Below are the code and all the weights of a small trained network. Each question names an input and a class and asks about switching units off, where a switched-off unit gives its printed mean instead of its output.

import numpy as np


def w(rows, s, z=0):
    codes = np.array(rows[::2]) - 128.0
    scale = np.full(codes.shape[1], s)
    scale[-1] = z or s
    return codes * scale


def f(y):
    return y / 2 * (1 + np.tanh(0.7978845608 * (y + 0.044715 * y**3)))


def log_softmax(a):
    a = a - a.max(-1, keepdims=True)
    return a - np.log(np.exp(a).sum(-1, keepdims=True))


def net(x, mask):
    res = np.array(x, float).reshape(1, 4) / 4 @ E
    y = f(res @ A[0][:, :-1].T + A[0][:, -1])
    res = res + np.where(mask, y, B[0][:, -1]) @ B[0][:, :-1]
    return log_softmax(res[-1] @ U[:, :-1].T + U[:, -1])


A, B = {}, {}
E = w([
[151,118,72,224,149,223,160,88,69,165,72,164],'x0',
[193,113,85,144,112,60,125,137,243,77,17,170],'x1',
[163,75,29,146,102,117,8,68,179,214,170,47],'x2',
[62,253,10,132,134,131,92,152,100,37,91,111],'x3',
],0.011)
A[0] = w([
[11,196,49,149,142,146,90,129,125,100,96,92,57],'neuron 1',
[185,112,129,118,106,106,152,148,182,90,58,196,93],'neuron 2',
[176,33,214,130,125,142,178,101,156,215,154,176,58],'neuron 3',
[154,112,30,117,99,127,69,67,177,212,152,37,76],'neuron 4',
[165,106,112,241,185,193,141,119,85,155,75,139,92],'neuron 5',
[56,138,169,121,152,212,140,146,49,157,254,83,82],'neuron 6',
[93,154,124,44,96,63,97,175,144,100,150,90,62],'neuron 7',
[113,167,197,104,170,124,237,180,101,101,82,194,91],'neuron 8',
[181,106,82,192,113,59,164,160,215,107,79,149,24],'neuron 9',
[108,113,72,204,126,172,160,97,100,157,86,173,35],'neuron 10',
[136,71,178,133,127,148,138,101,162,191,134,125,1],'neuron 11',
[128,104,181,70,108,52,140,160,156,113,178,85,64],'neuron 12',
],0.0099,0.0031)
B[0] = w([
[148,175,132,206,119,62,107,255,87,45,77,160,205],'neuron 1',
[191,201,132,136,125,160,88,106,156,202,124,169,207],'neuron 2',
[106,173,113,210,139,108,90,219,53,8,111,126,231],'neuron 3',
[92,179,187,6,40,248,241,107,111,78,123,85,254],'neuron 4',
[59,36,47,140,134,99,117,93,155,208,160,89,205],'neuron 5',
[219,213,200,126,155,120,34,60,198,211,109,190,223],'neuron 6',
[33,5,46,122,180,91,87,170,107,199,149,147,187],'neuron 7',
[141,82,165,16,78,225,207,135,109,112,104,16,218],'neuron 8',
[172,203,213,121,138,113,37,94,172,195,132,160,215],'neuron 9',
[8,71,78,157,182,87,142,63,168,136,201,126,186],'neuron 10',
[167,113,87,190,90,143,151,212,104,115,117,163,182],'neuron 11',
[60,80,20,162,216,102,159,135,178,179,120,105,186],'neuron 12',
],0.0085,0.02)
U = w([
[144,123,149,30,93,196,219,100,113,81,130,96,155],'0',
[218,178,148,120,140,122,62,70,161,178,138,180,184],'1',
[144,141,107,209,132,96,126,190,77,3,117,151,153],'2',
[65,26,76,129,165,84,147,94,145,167,160,128,8],'3',
],0.011,0.0015)

Each question gives the input, the list of numbers given to net, and the class t.
The units are the neurons (one row each of A and B). Each row of codes is followed by its name. A weight is (code - 128) times the scale printed after its matrix; where a second scale follows, it is the last column's (A, B and U).
mask holds one flag per neuron, in row order. A switched-off neuron (its flag False) gives its mean, the last column of its row in B, instead of its output. The means were averaged over made-up inputs and are rounded, as every weight is.
A unit's drop is (log p(t) with every unit on - log p(t) with that unit switched off) / (log p(t) with every unit on - log p(t) with every unit switched off).
The circuit of an input: a set's keep is (log p(t) with only the set's units on - log p(t) with every unit switched off) / (log p(t) with every unit on - log p(t) with every unit switched off). Starting from all 12 units, units are removed one at a time, each time the one whose removal leaves the highest keep (on an exact tie, the one counted first), for as long as the keep stays at least 0.8.
circuit, biggest first: the units of the circuit, biggest drop first
k most important neurons: the k neurons with the biggest drops, biggest first
drop when u is switched off: that unit's drop, to one decimal
input [6,3,-5,-3], class 3: circuit, biggest first -> [neuron 5]
input [4,4,8,-8], class 0: 2 most important neurons -> [neuron 4; neuron 1]
input [-7,2,5,6], class 3: 3 most important neurons -> [neuron 7; neuron 3; neuron 12]
input [6,-5,-1,-5], class 3: 3 most important neurons -> [neuron 5; neuron 9; neuron 10]
input [7,-6,5,-7], class 2: 2 most important neurons -> [neuron 3; neuron 11]
input [-8,2,-5,-8], class 2: 2 most important neurons -> [neuron 3; neuron 5]
input [1,-7,-4,-3], class 1: 2 most important neurons -> [neuron 6; neuron 4]
input [4,-6,7,0], class 0: 2 most important neurons -> [neuron 4; neuron 9]
input [-8,7,2,0], class 3: 4 most important neurons -> [neuron 7; neuron 12; neuron 6; neuron 1]
input [-1,3,5,-7], class 2: 2 most important neurons -> [neuron 3; neuron 8]
input [-3,-4,1,-4], class 1: 2 most important neurons -> [neuron 6; neuron 1]
input [1,1,0,-4], class 2: drop when neuron 12 is switched off -> 0.0
input [-5,4,1,0], class 3: drop when neuron 12 is switched off -> 0.7
input [-8,2,-8,6], class 0: drop when neuron 2 is switched off -> 0.1
input [1,4,-8,7], class 0: circuit, biggest first -> [neuron 8]
